Moves between items:
x421 π x711
x421 δ x16
x421 ε x608
x421 γ x338
x227 π x307
x227 ψ x562
x227 δ x627
x227 ε x183
x227 κ x495
x227 γ x392
x83 π x338
x83 ψ x809
x83 δ x702
x83 ε x548
x83 κ x219
x83 γ x711
x769 π x910
x769 ψ x16
x769 ε x543
x769 γ x729
x558 π x889
x558 ψ x696
x558 δ x44
x558 ε x621
x558 κ x20
x558 γ x177
x981 δ x71
x981 ε x405
x981 κ x711
x981 γ x219
x548 π x696
x548 ψ x889
x548 δ x495
x548 ε x83
x548 κ x627
x548 γ x989
x608 π x989
x608 ψ x177
x608 δ x224
x608 ε x421
x608 κ x432
x608 γ x696
x174 π x183
x174 ψ x995
x174 δ x87
x174 ε x307
x174 κ x952
x174 γ x775
x729 π x935
x729 ψ x952
x729 δ x621
x729 ε x44
x729 κ x995
x729 γ x769
x477 ψ x711
x477 δ x910
x477 ε x615
x477 γ x809
x63 π x392
x63 ψ x753
x63 δ x432
x63 ε x775
x63 κ x224
x63 γ x307
x71 π x775
x71 ψ x697
x71 δ x981
x71 ε x392
x71 κ x154
x71 γ x183
x852 π x543
x852 ψ x986
x852 δ x615
x852 ε x910
x852 κ x471
x852 γ x583
x87 π x219
x87 δ x174
x87 ε x9
x87 κ x338
x219 π x87
x219 ψ x528
x219 δ x183
x219 ε x627
x219 κ x83
x219 γ x981
x775 π x71
x775 ε x63
x775 κ x16
x775 γ x174
x910 π x769
x910 ψ x154
x910 δ x477
x910 ε x852
x910 κ x697
x910 γ x935
x489 π x495
x489 ψ x44
x489 δ x696
x489 ε x952
x489 κ x307
x489 γ x224
x627 π x9
x627 ψ x141
x627 δ x227
x627 ε x219
x627 κ x548
x627 γ x405
x621 π x809
x621 ψ x338
x621 δ x729
x621 ε x558
x986 π x224
x986 ψ x852
x986 δ x989
x986 ε x154
x986 κ x392
x986 γ x495
x20 π x141
x20 ψ x9
x20 δ x525
x20 κ x558
x583 π x44
x583 ψ x495
x583 δ x889
x583 ε x935
x583 κ x562
x583 γ x852
x224 π x986
x224 ψ x543
x224 δ x608
x224 ε x16
x224 κ x63
x224 γ x489
x471 π x753
x471 ψ x392
x471 δ x433
x471 ε x697
x471 κ x852
x471 γ x562
x16 π x154
x16 ψ x769
x16 δ x421
x16 ε x224
x16 κ x775
x16 γ x952
x935 π x729
x935 ψ x702
x935 δ x809
x935 ε x583
x935 κ x221
x935 γ x910
x221 π x995
x221 ψ x183
x221 δ x528
x221 ε x562
x221 κ x935
x221 γ x697
x338 π x83
x338 ψ x621
x338 δ x952
x338 ε x696
x338 κ x87
x338 γ x421
x702 π x952
x702 ψ x935
x702 δ x83
x702 ε x495
x702 κ x183
x702 γ x154
x528 ψ x219
x528 δ x221
x528 ε x141
x528 κ x809
x141 π x20
x141 ψ x627
x141 δ x562
x141 ε x528
x141 κ x889
x141 γ x433
x889 π x558
x889 ψ x548
x889 δ x583
x889 ε x809
x889 κ x141
x889 γ x615
x753 π x471
x753 ψ x63
x753 κ x543
x753 γ x525
x405 π x432
x405 ψ x433
x405 δ x392
x405 ε x981
x405 κ x989
x405 γ x627
x809 π x621
x809 ψ x83
x809 δ x935
x809 ε x889
x809 κ x528
x809 γ x477
x9 π x627
x9 ψ x20
x9 δ x307
x9 ε x87
x9 κ x696
x9 γ x432
x543 π x852
x543 ψ x224
x543 δ x177
x543 ε x769
x543 κ x753
x543 γ x44
x495 π x489
x495 ψ x583
x495 δ x548
x495 ε x702
x495 κ x227
x495 γ x986
x697 ψ x71
x697 ε x471
x697 κ x910
x697 γ x221
x562 π x525
x562 ψ x227
x562 δ x141
x562 ε x221
x562 κ x583
x562 γ x471
x989 π x608
x989 ψ x615
x989 δ x986
x989 ε x711
x989 κ x405
x989 γ x548
x154 π x16
x154 ψ x910
x154 δ x711
x154 ε x986
x154 κ x71
x154 γ x702
x433 ψ x405
x433 δ x471
x433 κ x615
x433 γ x141
x183 π x174
x183 ψ x221
x183 δ x219
x183 ε x227
x183 κ x702
x183 γ x71
x432 π x405
x432 δ x63
x432 κ x608
x432 γ x9
x995 π x221
x995 ψ x174
x995 ε x525
x995 κ x729
x952 π x702
x952 ψ x729
x952 δ x338
x952 ε x489
x952 κ x174
x952 γ x16
x525 π x562
x525 ψ x307
x525 δ x20
x525 ε x995
x525 κ x44
x525 γ x753
x307 π x227
x307 ψ x525
x307 δ x9
x307 ε x174
x307 κ x489
x307 γ x63
x615 π x177
x615 ψ x989
x615 δ x852
x615 ε x477
x615 κ x433
x615 γ x889
x696 π x548
x696 ψ x558
x696 δ x489
x696 ε x338
x696 κ x9
x696 γ x608
x177 π x615
x177 ψ x608
x177 δ x543
x177 γ x558
x44 π x583
x44 ψ x489
x44 δ x558
x44 ε x729
x44 κ x525
x44 γ x543
x711 π x421
x711 ψ x477
x711 δ x154
x711 ε x989
x711 κ x981
x711 γ x83
x392 π x63
x392 ψ x471
x392 δ x405
x392 ε x71
x392 κ x986
x392 γ x227

In the rows, 56 means zero.

The rows follow the links: the fewer symbols apart two items are, the more alike their rows tend to be.

Each row is also shifted at random along 6 hidden directions that mean nothing.

Name the item of each row.
50,63,55,56,56,53,53,69,51,66,56,58,43,52,48,61,64,51,49,46,67,68,54,60,57,52,47,51,53,54,54,58,62,83,49,55,57,46,52,56,57,52,51,61,56,47,52,58,57,42,43,67,42,56,49,42,62,66,54,44,49,55,48; item x711
59,58,52,57,57,58,63,56,62,56,60,54,62,58,52,63,51,48,49,63,52,60,56,51,51,62,49,54,53,63,50,57,61,64,47,57,48,68,61,55,60,49,54,58,60,50,56,63,46,63,55,49,47,54,65,60,40,57,60,56,56,60,49; item x433
62,56,52,60,51,61,62,44,58,59,63,49,60,48,64,54,58,51,55,62,53,44,64,52,48,54,62,56,58,58,57,64,60,65,51,47,54,70,57,60,58,45,48,50,61,63,69,48,50,64,61,56,62,67,56,56,50,48,49,45,51,48,55; item x63
47,58,52,58,52,54,52,86,53,54,55,48,58,49,45,47,59,48,60,61,61,53,58,48,50,52,78,71,58,59,52,61,63,54,66,56,67,45,55,67,53,66,50,70,45,64,58,53,53,42,59,70,70,56,59,67,59,51,50,52,51,52,59; item x174
59,55,50,61,57,59,63,59,52,41,60,58,64,59,48,61,56,49,45,70,48,59,64,49,55,67,60,61,54,60,46,54,57,49,56,55,53,62,63,54,63,50,59,58,58,52,59,64,48,63,47,55,52,45,65,68,51,45,60,63,70,55,52; item x392
61,55,59,51,59,55,64,61,55,53,52,51,60,63,51,59,55,58,54,63,49,63,48,48,67,58,49,54,52,59,55,53,47,50,52,62,53,53,52,49,59,61,64,56,64,51,46,64,49,61,50,54,48,46,66,59,53,58,63,60,60,64,54; item x141
49,54,54,55,54,54,45,74,59,56,52,56,65,62,49,46,49,60,68,53,58,49,56,61,53,55,72,67,59,56,55,57,65,44,66,62,66,47,57,64,46,68,53,64,40,68,52,50,65,48,69,53,75,52,51,64,52,66,47,68,52,61,66; item x729
50,57,50,48,59,58,54,48,62,52,64,63,45,56,56,47,49,61,51,48,56,52,54,61,60,54,59,48,52,51,60,44,61,69,68,59,48,53,53,52,51,54,51,54,44,44,54,50,57,43,59,53,55,63,46,56,55,44,46,50,47,52,55; item x477
63,59,61,54,55,52,54,56,63,65,58,62,61,54,54,61,50,57,62,50,51,62,51,64,53,54,41,53,54,55,55,56,55,70,39,58,49,67,59,51,55,57,59,57,63,50,54,55,55,65,54,48,46,64,53,48,49,70,61,54,53,61,50; item x889
48,54,62,57,60,51,68,36,61,68,57,49,52,59,60,62,52,64,68,58,66,57,54,55,39,62,34,48,57,58,55,54,46,44,53,57,56,58,56,44,53,53,55,47,45,48,58,57,46,56,53,41,53,65,65,56,52,83,62,61,56,62,54; item x528
57,53,55,52,50,53,43,86,62,61,52,53,65,53,48,51,53,50,57,53,54,57,44,58,54,47,73,66,56,51,61,66,63,49,48,61,63,50,63,64,55,66,53,66,67,68,47,56,62,60,65,66,74,52,51,50,52,48,54,53,55,58,55; item x44
60,58,54,64,57,46,55,53,50,75,55,54,72,55,52,64,58,59,65,54,55,62,61,65,42,58,34,48,60,60,46,57,61,55,36,54,67,66,62,49,51,47,49,55,59,53,64,59,56,75,40,49,52,52,56,46,58,94,58,63,56,62,51; item x989
49,59,53,59,59,51,60,64,52,54,64,54,60,54,44,47,53,57,64,63,53,52,69,53,50,58,65,65,52,65,46,48,63,71,64,54,57,58,53,55,50,63,55,67,38,48,63,49,46,45,51,55,58,67,59,68,57,62,47,54,45,50,56; item x219
47,52,57,60,55,54,49,47,49,49,48,60,53,58,63,56,59,60,60,53,59,48,59,61,47,67,54,60,58,52,50,63,44,31,67,53,60,52,65,57,53,56,59,54,44,60,64,61,65,52,57,52,59,52,56,63,61,60,61,72,66,59,62; item x952
62,56,59,54,61,54,54,48,61,49,61,66,63,57,54,57,48,58,57,55,45,54,57,62,63,54,58,60,60,57,58,46,53,65,52,60,51,67,59,50,52,57,63,57,57,49,53,51,57,63,58,47,47,63,49,54,51,52,56,59,58,54,53; item x583
63,54,57,50,53,61,55,63,63,64,51,47,58,55,60,50,54,56,61,56,53,55,47,46,65,41,68,58,59,54,69,60,55,53,51,58,59,53,46,60,54,64,53,51,67,64,48,48,53,61,69,62,71,58,55,51,57,46,49,44,49,56,61; item x525
49,58,63,61,52,51,53,54,51,72,50,56,57,52,62,65,58,58,67,51,69,54,60,64,36,65,34,55,59,58,45,72,54,60,46,52,60,60,66,57,51,51,54,58,45,61,66,56,61,55,52,48,50,65,56,46,56,93,64,62,54,60,56; item x338
61,50,58,61,52,53,52,40,53,56,54,60,63,54,66,58,60,61,60,56,53,48,63,62,49,59,50,57,58,50,52,64,46,39,53,52,60,67,66,56,55,54,60,52,59,66,64,58,64,71,57,48,59,58,53,56,58,59,63,68,63,54,59; item x489
62,55,57,62,56,52,58,67,45,53,45,53,73,60,56,67,59,58,62,67,50,53,61,51,61,60,47,63,60,67,42,65,53,62,48,59,65,58,51,59,55,58,62,64,56,65,59,57,55,65,54,51,42,46,64,63,59,80,62,67,64,62,60; item x307
48,51,49,58,61,57,65,41,63,51,65,51,65,64,47,45,44,62,66,65,56,44,64,53,38,64,65,60,59,55,54,45,61,30,72,57,62,62,59,51,50,52,48,52,33,50,63,50,46,56,61,38,84,56,62,75,42,62,47,72,57,57,62; item x697
48,54,56,62,57,54,57,43,55,67,65,58,46,45,57,57,60,55,57,48,67,58,60,64,42,56,55,51,61,53,59,54,59,62,53,50,55,60,62,50,55,44,49,52,50,46,65,51,54,51,49,57,55,69,47,45,59,61,52,50,57,49,51; item x154

From each start, follow one symbol. Which item do you reach?
Answers are names.
60,56,52,54,51,55,48,69,62,60,57,55,59,50,54,51,54,49,48,54,55,56,46,59,54,47,70,59,58,47,62,64,64,51,49,57,56,57,64,64,56,54,48,59,69,66,51,56,63,60,68,62,69,51,47,51,52,42,52,48,56,54,54
κ
x753
49,59,60,55,55,50,52,68,65,71,65,53,50,49,47,51,51,51,62,48,70,64,45,63,39,50,59,57,55,48,62,56,59,48,57,57,58,50,63,54,56,64,50,58,55,49,51,56,53,48,56,60,70,62,51,49,53,62,56,51,46,58,50
κ
x528
59,61,52,57,54,55,46,80,49,50,51,62,70,57,49,54,57,52,57,56,43,50,65,63,67,56,58,64,51,60,42,62,61,73,53,54,60,56,56,65,51,67,61,71,56,69,56,55,66,59,57,59,48,50,54,61,56,63,56,64,51,55,60
κ
x9
50,61,55,55,50,59,46,73,50,45,47,65,38,52,58,68,66,49,32,49,60,60,52,58,66,59,51,54,48,56,48,68,61,80,57,55,45,46,57,64,67,54,62,66,60,62,49,68,68,34,51,69,26,44,56,49,61,43,64,49,60,53,50
δ
x16
59,55,55,52,53,59,58,78,59,53,53,49,59,60,44,63,55,42,43,59,54,70,43,46,63,56,60,59,56,56,57,59,62,55,47,60,56,49,57,56,68,55,55,58,71,56,42,64,50,55,52,62,54,37,63,53,47,51,60,53,66,62,48
γ
x562
59,65,50,58,54,56,56,66,54,51,66,59,69,44,52,50,48,55,57,69,40,38,77,53,57,54,68,70,52,68,38,61,69,108,52,49,49,75,51,69,48,57,58,78,47,65,69,46,54,55,63,55,41,80,60,66,48,53,51,43,41,46,57
ε
x87
51,49,64,50,61,58,65,53,54,49,49,52,43,67,58,62,57,61,55,54,60,64,45,48,67,61,46,52,58,58,62,49,43,43,63,61,54,43,45,47,62,58,64,46,53,45,42,60,50,48,53,52,48,45,63,53,60,60,61,60,67,62,55
π
x995
48,59,63,58,56,53,54,58,52,59,58,58,44,51,55,62,61,54,53,50,66,66,56,60,50,59,46,52,53,55,54,54,50,64,54,51,52,52,61,52,58,58,57,56,55,47,58,60,57,45,44,59,46,62,53,45,60,59,62,51,56,56,49
γ
x711
60,52,54,55,55,61,61,40,58,37,50,58,55,64,67,62,50,55,45,64,47,49,54,48,64,66,52,53,55,59,55,59,48,49,61,58,46,61,56,57,62,46,64,48,61,64,54,63,57,64,62,45,44,46,64,63,44,42,61,62,69,59,59
γ
x525
61,58,58,56,58,53,60,71,43,61,47,49,67,66,49,58,60,62,66,62,48,64,58,51,72,53,44,56,56,65,46,50,55,62,48,58,67,49,41,50,53,64,61,60,59,53,52,53,49,61,42,58,48,44,66,58,63,81,57,60,51,62,56
κ
x548
48,55,56,57,53,54,55,37,67,60,60,58,48,48,65,57,48,59,56,51,65,47,57,64,38,59,53,53,63,53,63,64,59,58,55,55,51,66,64,59,54,43,48,52,48,61,62,50,61,55,69,48,57,71,48,49,50,59,55,52,53,55,56
π
x910
62,53,50,61,57,53,50,48,54,39,55,65,67,54,59,58,55,59,49,59,44,45,68,62,56,61,58,59,55,55,46,60,55,43,59,52,54,66,69,58,55,49,58,60,55,68,64,61,66,64,56,51,52,47,54,64,57,50,59,70,68,55,62
κ
x63
65,58,51,53,63,56,55,44,60,46,56,66,56,62,58,56,51,60,47,51,43,58,54,61,74,54,48,47,49,53,55,45,54,62,55,60,48,60,52,49,55,51,61,54,60,47,48,61,59,61,56,49,40,50,51,56,57,46,55,58,56,58,55
π
x177
48,55,58,62,58,52,62,55,51,50,58,53,52,54,54,59,58,59,57,62,60,57,60,50,51,62,53,59,58,58,47,51,51,51,61,54,57,51,55,51,56,55,60,58,47,47,59,58,45,47,44,54,50,58,62,59,60,59,61,59,63,56,54
ε
x227
47,55,60,57,56,49,55,56,63,61,61,61,49,52,51,68,48,53,56,53,64,61,54,64,41,64,52,60,60,53,56,59,54,59,54,57,53,58,69,55,58,51,55,60,51,51,56,57,56,47,54,49,48,65,53,49,49,63,65,56,65,61,48
κ
x221
60,58,53,55,57,62,64,44,53,56,61,52,55,55,57,52,60,51,49,61,54,58,59,47,58,54,50,50,52,54,58,50,53,55,53,50,51,62,53,52,62,51,55,48,64,49,59,59,48,62,47,60,59,56,62,57,55,42,55,52,53,52,53
δ
x392
